What can hang from each mark:
U: G J L
S: B
E: B P S Y
W: B G H P S
Q: J U Y
H: G P U
G: B Q
Y: E L Q S
L: U
J: H U W
P: B H
B: E S W Y

Each row is shifted at random along 3 fixed directions that mean nothing.
Known rows, with every way that one mark hangs from another:
B(E S W(G) Y(L)): [ 365, -350,  344, -298,   61, -405, -126,    0,  202, -116,  103,  -52,
  -85,   22, -222,  -94,  354,   68,  125,  230,  175,  179, -310,  -73,
   56, -191, -191,  141, -269,  364,   71, -333, -127,  108, -165,  181,
   40,  -77,  318, -308, -489,  -41,  175,   67,  160]
Q(J U(G(B)) Y): [ 194, -211,   45, -182,  -98, -249, -215, -381,  382, -236,  203, -178,
 -158,   -3, -224,   45,  102,  221,    2,   45,   -8,  318,  391,   19,
  -95, -213,  -14,  137,   14,   -7,  128,  259, -426,  494,   66,   56,
   50, -270,  418, -165,  -45,  -43, -153,  -30,  -75]
Y(E L(U(G(B(S)) J)) Q): [ 294,   94,  -72,   42, -173, -114,  -42,   85,  -90,  -53,    5, -201,
  -49,  180,  126,   25,  165,  570,   56,   66, -357,  -77,  344, -311,
   36,   57, -300, -106,  369, -105, -180,  385,  144,  677,   94, -232,
 -246,  -56,  544,  229,  -79, -121, -182,  -13,   40]
L(U(G(Q))): [ 143, -197, -317, -104, -140, -216,  -66,   -5,   93, -181,  -44, -137,
 -164,    4,  -50,  -27,  211,  253,  239,   72, -152,   57,   95,  -84,
  103,  -61, -311,  105,  219,  -25, -105,  386, -197,  602,   28,  -64,
 -118,  -42,  422, -137, -115, -183,  -24,   78,   82]
J(H(P(B(E Y)) U(G))): [-179,   69, -121,   80,  -91,  133,  162,   21, -172,  -57, -151,  -94,
   72, -182,   73,  -33,  -15, -202,  -13,   27, -149, -169,  134, -196,
  143,  242,  -26, -128,  104, -157,   37,  -44,   59,   89,   78,  182,
  140,  205, -144,  103,  190,   42, -102,   -4,   66]
E(B(W) P(H(U)) Y(Q)): [  53,  -80,  180, -134,  -45,  -32,  230,  112, -137, -172, -100, -115,
   92, -173,    5,   27,   -2,  157,  -92,   27,  180, -293,  -94, -390,
  188,  297, -116,  -29,  -93,  309,  161, -185,  144, -261, -228, -133,
 -103,  164, -330,  123,  102,  -22,  151,  142,  -35]
G(B(E S Y(Q(U(J))))): [ 208,  -12,  288,  -62,  -53, -159, -166,  -95,  109, -122,    8, -108,
   61,   34,  -31,   65,  118,  217,  -18,  142,  -23,  -97,   68, -116,
   46,   76, -171,  -15,   60,   11,   24, -220,    8,   96,  -19,    1,
   48,  -98,   18,   94,  -97,  -23,  -30,   10,   77]
S(B(E(P Y) W(G H))): [  42,  -32,    7,  -44,  -44,   13,  138,  212, -198, -116, -274,    2,
  193, -147,   86,  -15,   87,  -21,  -16,   57,   36, -309,  -64, -252,
  185,  312,  -87,  -83,    0,  176,   55, -553,  115, -125, -115,  -32,
   60,  250, -319,  145,  113,  -55,   15,   21,   27]
E(P(B) S Y): [ -50,  205,  305,    0,   94,   70,  217, -401,  243,  -46,  228,  -84,
 -156,  -72,   29,  -36, -213, -201, -301,   79,  109,  -68,  222, -333,
  -95,   20, -111,  104, -139, -142,  282,  -83,  184, -611, -109,  259,
  -17, -121, -252,  -45,   86,  200,   76,  141,  233]
W(G(B(Y(E)) Q) P S): [  24,  -21, -228,    5,  -57,  -18,  138,  166,  -38,  -23, -236,  -21,
  216,   26,   27,   -1,  127,   68,   94,  102, -171, -137,  -19,   39,
  197,  246, -260,  -79,  121,  -59,   37, -372,   76,  362,  -19,   57,
   26,   92,  -98,  155,  177,  -41,  -72,  -22,  113]
S(B(E W Y)): [ 129,   40,   85,    9,    3,  -84,  -17, -117,  129,  -47,   -4,  -59,
  -60,  -36,   74,  -51,  136,  -28,   -1,  191, -162, -128,  178, -156,
   89,   53, -148,   18,   66,  -38,   -4, -369,   89,    9,  -63,  109,
  -98,   89,  180,   13, -113,  -47,  -34,    4,  216]
U(J(H(P))): [  72, -331, -100, -226,  -79, -198,  -89,   -4,   19, -355,  -35, -187,
   95,  138, -175,   -1,  171,  106,   44,   21,  167,  148,  -70,  -95,
  141,  -85,  -38,  -65, -159,  225,  147,  154, -232,  163, -162,  124,
  253, -200, -121, -286,   -9,  -46,  115,  161, -129]
L(U(G J)): [ -81,  -33, -258,  -21, -118,   17,   45,  -13,  -55, -149, -128, -139,
    0,  -42,   13,   43,   32,  -14,   46,  -57,  -65,   12,  134, -118,
   57,   73, -160,   -9,  155, -109,   90,  207,    6,  201,   81,  -26,
  106,  -27,  -58,    8,   21,   31, -111,    3,  -33]
H(P(B) U(G J(W) L)): [ -14, -137, -269,  -44, -194, -136,   19,  159,  -85, -220, -157, -205,
   64,  117,   -1,   32,  331,  111,  170,   99, -229,   25,  131,  -42,
  296,  197, -203, -123,  227,  -12, -160,  244, -206,  435,  -13,   51,
    0,   99,  378,    6,  187, -241,  -49,  -95,  -24]
B(E(Y(L S)) W): [  11,   42,  334,  -69,   65,   14,  134,  -90,    3,  -63,   20,  -45,
   79, -110,   -9,  -67,  -70, -237, -198,  -22,  232,   -1, -151, -250,
  -71,   46,  -11,  -48, -199,   53,  291, -356,  244, -377,  -54,  133,
  173,    5, -377,  -62,   -4,  311,  -28,   20,   44]
E(P(H) S(B(W Y(Q(U))))): [ 170,  -32,  133, -109,    6, -105,  137, -183,  139, -120,   78, -161,
 -154,  -14,  -23,  -18,   22,   38,  -62,  123,   42, -177,   29, -273,
  114,   79, -107,  117, -100,  148,  137,  -79,  -39, -209, -180,   58,
  -90,   60,   31,    2,  -55,  -35,   72,  257,  115]
S(B(E(P Y(L Q)) W(G))): [  88,  219,   -2,  116,   -5,   41,  130,  -90,  -15,   71,  -62,  -32,
  -43,  -90,  198,  -53,   13,  -54,  -94,   99, -260, -236,  311, -244,
   71,  178, -161,  -62,  150, -146,  -25, -294,  286,  -44,   21,   67,
 -188,  161,   81,  175,  -11,  -24, -153,   13,  200]
W(H(G P U) S): [ -39, -258, -307,  -99,   59, -125,  205, -101,  216, -203,   60,  -78,
  -99,   27, -234, -202,   72, -377,  125,  145,   32,  299, -135,   81,
  121, -162, -172,  226, -263,   39,  216,  -31, -215,  291,   18,  390,
  141,   40,  124, -378,  -61,   66,  -26,  -11,   88]
U(G(Q) J L): [ -32, -317,  -56, -220, -108, -254, -168,  -45,  112, -301,   59,  -81,
  -18,  144, -221,   15,  204,  -97,  132,  -32,  222,  313,   64,  139,
  -52, -192,    6,   69,  -24,   28,  236,  355, -316,  131,   59,   73,
  261, -160,  -41, -306,  -49,   58,   42, -100, -119]
J(H U W(B G P S)): [  16, -237, -534, -106,   45, -136,  228,  -54,  123,  -28,  -23,   -5,
   73,  -66, -210, -166,    2, -387,   33,   56,  -40,  171,  -97,  -49,
   95, -108,   13,  -35, -293,   56,  277,  -80, -165,  184,  -83,  532,
  217,   37, -131, -389,   52,   -1,  -15,  262,   13]
E(B(W) P S Y(L)): [ 141,   97,  262,  -69,   67,  -90,  224, -235,  154,  -22,  176, -156,
 -145,  -53,   53,  -15,  -87,  -44, -226,  132,   29,  -95,  120, -431,
   -8,  100, -183,   61,  -89,  153,  137,  -24,  145, -454, -193,  119,
 -232,    2,  -21,  -42,   -7,   41,    2,  244,  217]
Y(E(P S) L Q(U(G(B)))): [ 253,  157,  195,   37,  -82,  -60,   90, -158,   97,   15,  210, -196,
 -184,  121,   44,  -27,   -2,  295, -112,   -2, -155,  -78,  344, -359,
 -128,  -35, -140,   35,  188,  -99,   15,  407,  129,  245,   87,  -70,
 -167,  -33,  373,  105,  -40,   76, -128,  134,   89]
E(B P(H) Y(S)): [ 112,  -64,  139, -142,   62,  -86,  163, -169,  190, -214,  115, -138,
  -86,   10,  -63,    6,  -33,   88, -164,   68,  185,  -75,   51, -399,
   41,   28, -105,  106, -175,  254,  229,  -72,   53, -297, -255,   16,
  -71,  -10, -187,  -59,   43,   47,  161,  218,  110]
J(H U(G(B) L) W): [ 122,   24, -533,   51, -180, -153,   13,  -96,  -53,   42, -168,  -90,
  -37,  -73,  140,  -27,  117,   60,  150,   70, -574,  -97,  374, -287,
  232,  166, -120, -231,  372, -168, -273,  493, -180,  602,  122,  168,
 -150,  125,  503,   62,  186, -358, -303,  199,  122]
S(B(W(G))): [  78, -244,  -85, -169,  -84,  -64,  104,  409, -223, -252, -310,  -53,
  256, -122,  -66,   15,  131,   25,   65,    3,  206, -223, -222, -161,
  199,  263,   13,  -53,  -86,  349,  190, -423,  -66,   58, -215, -130,
  210,  182, -419,    6,  127,   -2,   87,   63, -159]
S(B(E(P(H) Y) W)): [  43,   21,   76,  -38,   73,  -48,   58, -201,  199, -108,   89,  -59,
 -102,  -36,   -2,  -88,   24, -203, -119,  139,   51,  -16,  136, -156,
    8,  -41,  -70,   97, -138,    1,  187, -320,  130, -299,  -99,  178,
  -14,   60,  -82, -113,  -94,   81,   37,   91,  149]
W(B(E) P(H(U))): [ -15,   33, -276,   65,    1,   72,  151,  -32,   98,  -87,  -28,  -77,
  -42,   53,   90,  -64,  125,  -18,    5,  108, -212, -133,  122,  -19,
  140,   80, -215,  -51,   48,  -78,   52, -401,  109, -123,  -35,  192,
   -3,  139,   -8,   61,   72,  -24,  -49,    8,  184]
B(E S W(G H P) Y): [ 147, -233,  239, -183,   42, -194,   53,  120,  -18,  -70, -167,   25,
  144,  -90, -119,  -80,  271, -116,  102,  179,  145, -107, -413, -103,
  179,  124, -147,   17, -271,  309,   81, -704,   -8,  -83, -132,  195,
  171,  101, -130, -100, -246,   -7,  111,    5,  115]
U(G(B(S W(P) Y) Q) J): [-101, -139,   84, -126, -128, -136, -113,  143,  -80, -154, -179, -121,
  220,  -32, -127,  109,   83,  -37,   46,   47,  147,   57,   -4,   93,
  114,  196,   -3,  -97,    5,   11,  170, -101, -152,  124,   36,   24,
  228,  -30, -376,    6,   29,   79,  -66,  -79, -161]
P(B(E(S) W Y(L(U)))): [  23,  159,  172,    9,   19,   38,   82, -128,   84,  -10,   63,  -79,
  -79, -117,   97,  -20,    9,  -82, -130,  168,  -92, -103,  129, -178,
   16,   75, -131,  -32,    1,  -85,  124, -355,  230, -281,  -26,  122,
    5,   39,   40,   79, -110,   91,  -44,  -28,  156]
P(B(E(S) W(H) Y(L(U)))): [ 245,   52,   -7,  -26,  -52, -150,  -24,  -84,  125,  -42,   23, -118,
 -173,  -16,  147,  -33,  230,  317,   66,  309, -387, -126,  224, -203,
  205,   68, -328,  -39,  171,   20, -212, -240,   15,  167,  -56,   47,
 -263,   37,  622,   93, -198, -280,  -76,  -18,  243]
Q(J(H) U Y(L)): [ 364, -187,  -18, -146, -275, -164, -132,  -28, -173, -206, -169, -185,
   74,  -44,   55,  120,  210,  692,  110,  -37, -302, -155,  231, -299,
  178,  216, -119, -247,  336,  211, -208,  276, -318,  773,  -20, -231,
  -73, -119,  511,  281,  223, -312, -228,   86, -136]
W(G(Q) H P(B(E(Y))) S): [ 147, -269, -378, -135,   77, -274,   42, -127,  386, -137,  118,   24,
 -169,  131, -192, -209,  266,  -11,  197,  315, -160,  250,   54,  206,
  145, -275, -316,  206, -205,   60,   52, -297, -257,  386,  -45,  374,
  -83,  -73,  450, -387, -242, -201,   49,  -58,  207]
W(B H P): [ 139, -308, -310, -150,   48, -214,   95,   -2,  296, -252,   61,  -26,
  -43,  153, -160, -122,  241,    6,  111,  168,  -19,  166,  -33,   62,
   70, -185, -186,  106, -249,  179,  170, -314, -167,   61, -159,  260,
   96,  -68,   54, -347,  -85,  -50,   97,   91,   33]
L(U(G(Q) J(W(B S)))): [ -12, -309, -273, -215,    5, -254,  -47, -169,  316, -247,  167, -126,
 -104,   87, -317,  -81,   60, -229,   62,   53,  250,  492,  -60,  139,
  -93, -351,  -87,  227, -245,  -23,  358,  248, -227,  187,   -1,  265,
  216, -219,  -14, -522, -237,  129,   66,   47,  -91]
B(S W Y(E L(U(G)))): [ 138,   44,  269,  -43,  -31,  -69,   98,   52,  -68,   35,  -89,  -90,
   45,  -89,   47,   -6,   87,    8,  -18,  105,  -66,  -79,  -87, -282,
   53,  189, -153,  -39,   28,   38,   59, -177,  211,   99,  -15,    4,
   -3,   42,   69,  150, -136,  129,  -83,   29,  103]
U(J(H(G) W(P)) L): [ -32,  -74, -289,  -58,  -95,  -67,   51, -100,  -40, -125, -112,  -89,
  119,  113,   15,  -17,   97, -242,    0,  -31,  -96,   84,  104, -151,
  103,   62,   21, -168,   24,  -48,  124,  173,   -8,    7,   22,  234,
  229,  -58,  -52,  -95,  147,   -9, -112,   44,  -45]
G(Q(J(W) Y(S(B)))): [ 183,  -57,  -95,  -84,   14, -260, -157, -511,  407, -160,  252, -115,
 -203,  158, -124,  -98,  -14,   47,  -30,  124,  -60,  261,  251,  -18,
  -82, -279,  -52,   50,  -51, -163,  116,  265, -214,  470,   21,  247,
  -83, -324,  382, -277, -114,   -6, -152,   74,  111]
H(G(B(S Y))): [ 107, -140,   -7, -107,  -58, -145,  -36,   63,   87, -141,  -60,  -97,
   13,  -66,  -98,    7,   94,   12,   76,  134,   33,    8,   36, -121,
  112,   80, -120,   69,   17,   58,   83, -107,  -92,  235,  -33,   74,
   93,   21,  -12,  -36,  -33,   -8,   17,   16,   90]
Q(J(H(G P)) U(L) Y(S)): [ 163, -112,   -6, -106,  -48, -176,  -54, -521,  318, -161,  224, -147,
 -146,   23, -176,  -18,   -5, -126,  -74,   -9,  -23,  287,  306, -138,
 -147, -183,  103,   79,  -81,  -90,  211,  319, -280,  379,  104,  226,
  151, -203,  351, -144,   81,   93, -232,   14,  -13]
W(B(E Y) G H P S): [ 181,  -19, -423,   66,   55, -117,  174,  -99,  274,   72,  -28,   29,
  -76,   90,   69, -147,  269,   51,  159,  313, -535,   42,  239,  112,
  222,  -23, -439,   68,   52, -130, -122, -642,  -30,  307,   19,  379,
 -199,   91,  513,  -37, -151, -261, -136, -149,  373]
Y(E(B P(H)) L): [  97,   47,    7,  -42,  -34,   69,  153,   96,  -86, -170,  -19, -153,
   11,  112,  107,    7,   55,  231, -136,  -13,    8, -185,   75, -400,
   25,  106,  -94, -101,   77,  207,  101,   26,  278, -101, -124, -150,
   12,   94,  -86,  160,   76,   66,   40,  207,   41]
Q(J U(L)): [  39, -200,   98, -162,  -81,  -25,  -33, -181,   86, -246,    2, -105,
   30,  -61, -118,   52,   51,  -88,  -53, -153,  200,   72,   12,  -18,
  -70,  -61,   81,   41,  -49,  131,  294,  104, -161,  -36,   16,  -15,
  338, -151, -136,  -83,   69,  138,  -51,   80, -168]
J(H(P U(L)) W(S(B))): [   6,  151, -480,  144,   29,  -39,  216, -415,  222,   58,   73, -120,
 -141,   68,   79, -202,  -37, -456,  -35,  159, -474,  170,  294, -126,
  116,  -40, -121,   -7,   35, -352,    0,  243,   32,  278,   94,  523,
  -99,   28,  452, -188,   66,  -49, -306,  122,  228]

Rows:
[ 213,  -87,    0, -114,  -76, -233, -165, -232,  191, -209,   92, -165,
  -55,  126,  -64,  -24,   64,  351,    9,  109,  -20,   40,  152, -143,
   31,  -70,  -98,  -42,   70,   29,   -4,  133, -201,  509,  -39,   -1,
  -97, -207,  305,  -83,  -28,  -93, -103,   30,   85]
G(Q(J Y(E(B(W)) S)))
[ 397,  -89,  -69, -113, -174, -189,  -39, -160,   15, -116,  -74, -188,
   21,   52,    8,   69,  126,  510,   17,  -51, -272,   -4,  205, -292,
  108,  117,  -82, -182,  217,  129, -110,  245, -260,  802,   -6, -102,
  -92, -175,  576,  174,  154, -203, -306,   64,  -95]
Q(J(W(G)) U Y(L S))
[  -3,  181,  409,   34,   76,   61,   76, -325,   94,   -9,   74,  -35,
  -38,  -52,   39,  -63,  -84, -231, -214,   32,  111, -140,   13, -282,
  -85,   51, -141,   34,  -87, -118,  162, -241,  262, -501,   -8,  243,
  112,  -78, -297,   -3,  -58,  232,   19,   79,  257]
B(E(P Y) S)
[  93,  116,  275,  -48,   -9,   53,  264,  -90,  -88, -116,   32, -147,
   -4, -122,   79,   40, -156,  173, -217,   55,  115, -382,   72, -506,
  101,  303, -147,   -5,  -39,  156,  174, -112,  139, -449, -221,  -76,
 -156,   72, -378,  203,  166,    9,   85,  172,  107]
E(B P(H) S Y(Q))
[ -23, -314, -132, -229,  -20, -151,    8,   64,  150, -312,   29,  -93,
    0,  -52, -269,   -6,   71, -155,   53,  -21,  360,  253, -165,  -21,
 -106, -169,  -59,  219, -201,  127,  371,   99, -112,   70,  -59,   11,
  305,  -51, -278, -321,  -81,  193,  141,   99, -138]
L(U(G(B)))
[-243,  -80,  -62,  -89,  -77,   13,   26,  -20,  -87, -162,  -99,  -93,
  165,  -40, -146,   -1, -113, -320,  -78, -131,  276,  167,  -14,   36,
  -10,   41,  155,  -99, -106, -108,  365,  140,  -85,  -37,   89,  181,
  386, -107, -587, -185,   76,  257,  -75,  -42, -226]
U(G(Q) J(W))
[  28,   10,  456,  -56,   -6,   92,  224,    9, -153,  -71,  -19,   -3,
  154, -127,  -69,   40, -137, -135, -151, -193,  274, -151, -186, -285,
 -167,  133,  103,  -72, -131,   45,  452, -123,  265, -106,  -13,  -62,
  301,  -17, -543,  159,  136,  463,   -2,   46, -152]
B(Y(L Q(U) S))
[ 120,    6,   56,   -9, -120,   -1,   94,   -7, -205, -114, -124, -170,
  167,  -50,   -6,   37,  -68,  195,  -63, -111,  -21, -253,   40, -333,
   81,  182,   20, -198,   44,   22,  104,  129,  -24,  378,  -28,  -70,
  110,  -34, -154,  123,  174,   76, -138,  122, -110]
Y(Q(J(H(P) U)) S)
[   0, -160, -334,  -39, -127, -145,  -48,   95,   47, -146,  -87, -104,
  -78,  -50,  -59,  -39,   81,   23,  224,   97,  -93,  -37,   49,  -17,
  189,   85, -170,   45,  219,  -20,  -75,  181, -208,  599,  116,   64,
  -60,  156,  236,  -26,   65, -161,  -93,   -1,  138]
H(G(B Q) U)
[  48, -158,  287, -143,  -32,  -31,   71,   73,  -92, -164,  -51,  -85,
  149, -203, -171,   37,  -53, -109,  -78,   14,  316, -173, -147, -234,
    3,  150,   95,   43, -193,  269,  345, -258,  -43, -147, -118,   13,
  266,   35, -489,  -29,  -37,  179,   83,   44,  -94]
E(B(S Y(Q(J(H(G)) U))))
[  45,   82,  240,   54,    7,   45,  137,   18,  -16,   10,  -52,   -8,
  161,  -20,   27,  -12,   86,  -71,  -77,   91,  -20, -229,  -29,  -97,
    0,  185, -162,  -79,  -51,  -99,  177, -622,  247, -288,  -71,  184,
  140,   43, -339,  109,   28,  190,   37,  -62,  131]
W(B(E S Y(Q)) P)
[ -13,  -39, -108,  -21, -135,  -38,   -4,  -66,   20,  -64, -119, -163,
   27,  -94,  -44,   53,   12,  -70,    6,  -22, -121,  -13,  226,  -60,
  103,  147,   16,  -41,   97,  -29,   75,  108, -172,  184,  118,   80,
  151,    0,  -41,   27,   67,   11, -240,   48, -106]
Q(U(G(B(S W(P))) J(H)))
[ 117, -183, -211, -135, -110, -113,  -18, -161,   59, -161,  -85, -143,
   88,  -52,  -72,   21,   97,  -72,  -19,  -51,  -40,  141,   86,  -50,
   85,   22,   69,  -64,  -16,   73,  112,  184, -212,  289,   24,  122,
  239,  -91,   95,  -93,   89,  -86, -162,  164, -170]
Q(J(H(P) W(G(B))) U(L))
[  95,  -70,  110, -121,  -27,  -95,   44,  160,    1, -191, -167,  -87,
  245,  -20,  -17,   53,   45,  114,  -55,   81,  121,  -93, -144, -225,
  113,  210,  -36,  -77,  -80,  187,  160, -421,   78,   54, -123,  -84,
  168,   58, -302,  110,  107,   74,  -14,   59,  -56]
G(B(W(H) Y(E S)))
[ 151,  278,   85,  157,  -80,   75,  159,   13, -167,   34, -148, -122,
  100,  -34,  181,  -10,  -88,  126, -101,   -8, -219, -425,  188, -381,
   88,  305,  -69, -156,  189, -136,    4, -221,  225,  176,   18, -107,
  -92,  132,  -54,  288,  124,   87, -252,  -45,   64]
Y(Q S(B(E W)))
[ 175, -321, -267, -231,  -80, -263,  -78,  -33,  130, -317,  -18, -176,
  -23,  145, -151,  -13,  214,  192,  125,   38,   83,  182, -134, -129,
  109, -151, -218,   54,  -53,  194,   75,  261, -170,  340, -146,   25,
   87, -209,  195, -295, -129, -127,  104,  184,  -64]
L(U(J(W)))
[ 166,  -67,  203, -110,  -24, -219, -154,  -59,  150, -147,   55,  -65,
   19,  107,  -65,   28,   86,  170,   11,  153,   74,   15,  -39,  -57,
  -26,    5, -152,   -4,   28,   19,   85,   -3,   41,  216,  -28,    4,
   22, -118,  -23,   24,  -67,   44,   29,  148,   86]
G(B(S Y(E(P) L)) Q)
[ -79,   30,  149,  -67,   47,   45,  130, -163,  142, -156,   46,  -81,
  -27,  -20,  -69,  -25,  -57, -233, -183,   -2,  217,  -65,    6, -169,
  -57,  -13,   -8,   64, -198,   28,  323, -129,  177, -479, -111,  164,
  258,  -78, -376, -135,  -30,  247,  135,  179,   25]
E(P(B(S)))
[  69, -294,   35, -259,  -89, -148,   72,  251,  -53, -304, -178, -118,
  133,  -41, -131,   13,  207,  148,   45,   38,  274, -117, -228, -201,
  190,  122,  -72,    0, -157,  394,  143, -202,  -70, -125, -256,  -54,
  222,   61, -226, -142,   11,  -43,  277,  172, -127]
E(P(B(W(H(G)))))
[ -88,  118, -130,   22,   63,  -54,  -26, -315,  298,  -60,  103,  -50,
  -92,  -41,   -8,  -67, -177, -331, -122,   94,    8,  143,  160,  118,
  -77,  -81,  -16,   24,  -75, -267,  255,  -21,  140,  -45,  125,  215,
   66, -111, -223, -139,  -71,  202, -216,  111,   61]
G(B(W) Q)
[ 194,  -89, -191, -115,   69, -230,   76, -229,  298, -133,  169, -132,
 -231,   -7,  -87, -121,  -21,  -45,  -11,  239,  -32,   25,   88, -173,
   84,  -88, -124,  158, -159,  181,   93,  -80, -241,   45, -104,  208,
 -167,  -26,  213, -278, -200, -141, -118,  106,  208]
E(B(W(G(Q(Y)) H)) S)
[ -51, -117, -221,  -50, -101, -127,    9,  -49,   55, -155,  -24, -132,
   -7,   59, -107,  -31,   24,  -34,   88,   -9,  -25,  102,   72,  -43,
   93,   18,  -49,  -33,   81,  -62,   78,  206, -250,  411,   85,  170,
   53,  -13,  104, -120,   89,  -21, -139,  -79,    5]
H(U(G(Q(Y(S))) J(W(B))))
